Here is a tiny trained network, its code and every weight. The questions are about switching its units off for an input and a target symbol, where a switched-off unit gives its printed mean instead of its output.

import numpy as np


def w(rows, s, z=0):
    codes = np.array(rows[::2]) - 128.0
    scale = np.full(codes.shape[1], s)
    scale[-1] = z or s
    return codes * scale


def f(y):
    return np.maximum(y, 0)


def softmax(a):
    e = np.exp(a - a.max(-1, keepdims=True))
    return e / e.sum(-1, keepdims=True)


def log_softmax(a):
    a = a - a.max(-1, keepdims=True)
    return a - np.log(np.exp(a).sum(-1, keepdims=True))


def net(x, mask):
    ids = ['ΠΣΩγδεηθλμτφψ'.index(c) for c in x.split()]
    T = len(ids)
    res = E[ids] + P[:T]
    r = res
    for j in range(2):
        rows = slice(2 * j, 2 * j + 2)
        q, k, v = (r @ M[0][rows].T for M in (Q, K, V))
        z = softmax(np.where(np.tri(T) > 0, q @ k.T / 2**0.5, -1e9)) @ v
        o = O[0][rows]
        res = res + np.where(mask[j], z, o[:, -1]) @ o[:, :-1]
    y = f(res @ A[0][:, :-1].T + A[0][:, -1])
    res = res + np.where(mask[2:10], y, B[0][:, -1]) @ B[0][:, :-1]
    return log_softmax(res[-1] @ U[:, :-1].T + U[:, -1])


Q, K, V, O, A, B = {}, {}, {}, {}, {}, {}
E = w([
[115,120,172,71,116,62],'Π',
[155,71,132,179,107,180],'Σ',
[92,81,115,112,124,164],'Ω',
[83,167,124,104,93,137],'γ',
[84,151,104,91,142,128],'δ',
[98,133,5,133,96,93],'ε',
[69,122,145,194,161,117],'η',
[162,59,95,104,154,121],'θ',
[164,151,154,111,84,90],'λ',
[101,162,139,130,111,71],'μ',
[143,137,153,209,155,100],'τ',
[104,152,213,155,111,99],'φ',
[127,117,123,157,95,129],'ψ',
],0.028)
P = w([
[77,67,209,138,44,3],'0',
[102,73,167,96,5,43],'1',
[105,64,122,94,16,58],'2',
[80,70,104,134,44,95],'3',
[68,104,94,166,46,108],'4',
[54,122,56,186,58,128],'5',
[52,139,67,205,77,120],'6',
[34,161,39,221,78,142],'7',
[18,192,49,228,94,148],'8',
[6,213,33,248,92,150],'9',
],0.0042)
Q[0] = w([
[74,126,37,205,45,80],'H0',
[237,215,183,73,254,219],'H0',
[74,173,145,58,107,105],'H1',
[85,216,173,127,9,115],'H1',
],0.0083)
K[0] = w([
[112,121,83,121,78,116],'H0',
[146,136,248,137,205,133],'H0',
[165,172,110,137,148,124],'H1',
[89,131,52,129,110,117],'H1',
],0.014)
V[0] = w([
[193,102,184,108,112,183],'H0',
[253,130,82,211,57,69],'H0',
[187,235,175,93,148,82],'H1',
[122,97,205,47,91,253],'H1',
],0.0058)
O[0] = w([
[166,190,239,87,254,188,2],'H0',
[185,34,98,177,71,94,222],'H0',
[112,196,165,112,102,81,45],'H1',
[142,95,80,91,18,102,28],'H1',
],0.0053)
A[0] = w([
[129,130,179,116,87,178,248],'N0',
[107,178,95,91,171,144,124],'N1',
[128,150,31,181,118,137,150],'N2',
[156,97,64,156,128,209,2],'N3',
[134,133,116,8,205,118,148],'N4',
[80,138,157,91,131,191,144],'N5',
[197,183,174,159,98,159,183],'N6',
[101,150,118,127,124,82,104],'N7',
],0.012,0.0046)
B[0] = w([
[108,99,134,11,146,182,193],'N0',
[182,137,95,187,134,173,138],'N1',
[160,84,206,75,133,132,254],'N2',
[62,254,137,177,191,129,187],'N3',
[138,143,32,67,195,57,149],'N4',
[52,177,105,84,189,157,148],'N5',
[229,157,145,108,194,142,170],'N6',
[203,144,188,178,66,195,184],'N7',
],0.0083,0.0097)
U = w([
[142,27,109,136,28,181,219],'Π',
[50,110,125,191,152,99,145],'Σ',
[107,217,98,194,77,92,192],'Ω',
[133,218,55,147,162,129,235],'γ',
[83,129,147,79,149,53,53],'δ',
[183,178,107,183,197,118,131],'ε',
[159,96,88,117,209,125,145],'η',
[120,122,212,92,159,153,71],'θ',
[192,103,117,130,171,255,112],'λ',
[126,123,105,141,123,131,54],'μ',
[109,188,96,104,56,189,94],'τ',
[48,87,135,90,182,156,2],'φ',
[242,180,92,104,97,173,106],'ψ',
],0.0082,0.0042)

Each question gives the input, a string of symbols that net reads in full, and the target symbol t.
The units are the heads (2 rows each of Q, K, V and O) and the neurons (one row each of A and B). Each row of codes is followed by its name. A weight is (code - 128) times the scale printed after its matrix; where a second scale follows, it is the last column's (O, A, B and U).
mask holds one flag per unit, heads first, then neurons. A switched-off unit (its flag False) gives its mean, the last column of its rows in O or B, instead of its output. The means were averaged over made-up inputs and are rounded, as every weight is.
A unit's drop is (log p(t) with every unit on - log p(t) with that unit switched off) / (log p(t) with every unit on - log p(t) with every unit switched off).
The circuit of an input: a set's keep is (log p(t) with only the set's units on - log p(t) with every unit switched off) / (log p(t) with every unit on - log p(t) with every unit switched off). Starting from all 10 units, units are removed one at a time, each time the one whose removal leaves the highest keep (on an exact tie, the one counted first), for as long as the keep stays at least 0.8.
circuit, biggest first: the units of the circuit, biggest drop first
most important unit: the unit with the biggest drop
top k neurons: the k neurons with the biggest drops, biggest first
drop when u is switched off: that unit's drop, to one decimal
input ε γ μ δ τ, target Π: top 2 neurons	N3; N2
input Ω ε φ, target Π: circuit, biggest first	H0
input Π γ τ ε ψ φ ψ θ θ η, target Π: circuit, biggest first	H0; N2; N3
input γ Σ μ, target Ω: circuit, biggest first	N2; N0; H1
input φ Π δ ε τ η φ Ω φ γ, target Π: top 2 neurons	N2; N3
input φ λ μ, target Ω: circuit, biggest first	N2; H1; N0
input φ Ω φ Ω Σ δ, target γ: top 4 neurons	N4; N1; N5; N0
input Σ ε ψ ψ φ τ, target Π: top 2 neurons	N2; N3
input γ τ Σ γ θ τ ε δ, target Π: circuit, biggest first	H0; N2
input ε τ Π Π μ γ, target Π: top 2 neurons	N3; N2
input θ ε θ φ τ Π, target Π: top 2 neurons	N3; N7
input Π ψ ψ Ω, target φ: drop when H1 is switched off	-0.1
input μ Σ Π φ δ, target γ: drop when N4 is switched off	0.4
input δ δ μ φ ψ ψ φ Σ ε, target Π: most important unit	N2
input φ δ φ φ ε φ ψ φ μ, target Π: drop when N0 is switched off	-0.1
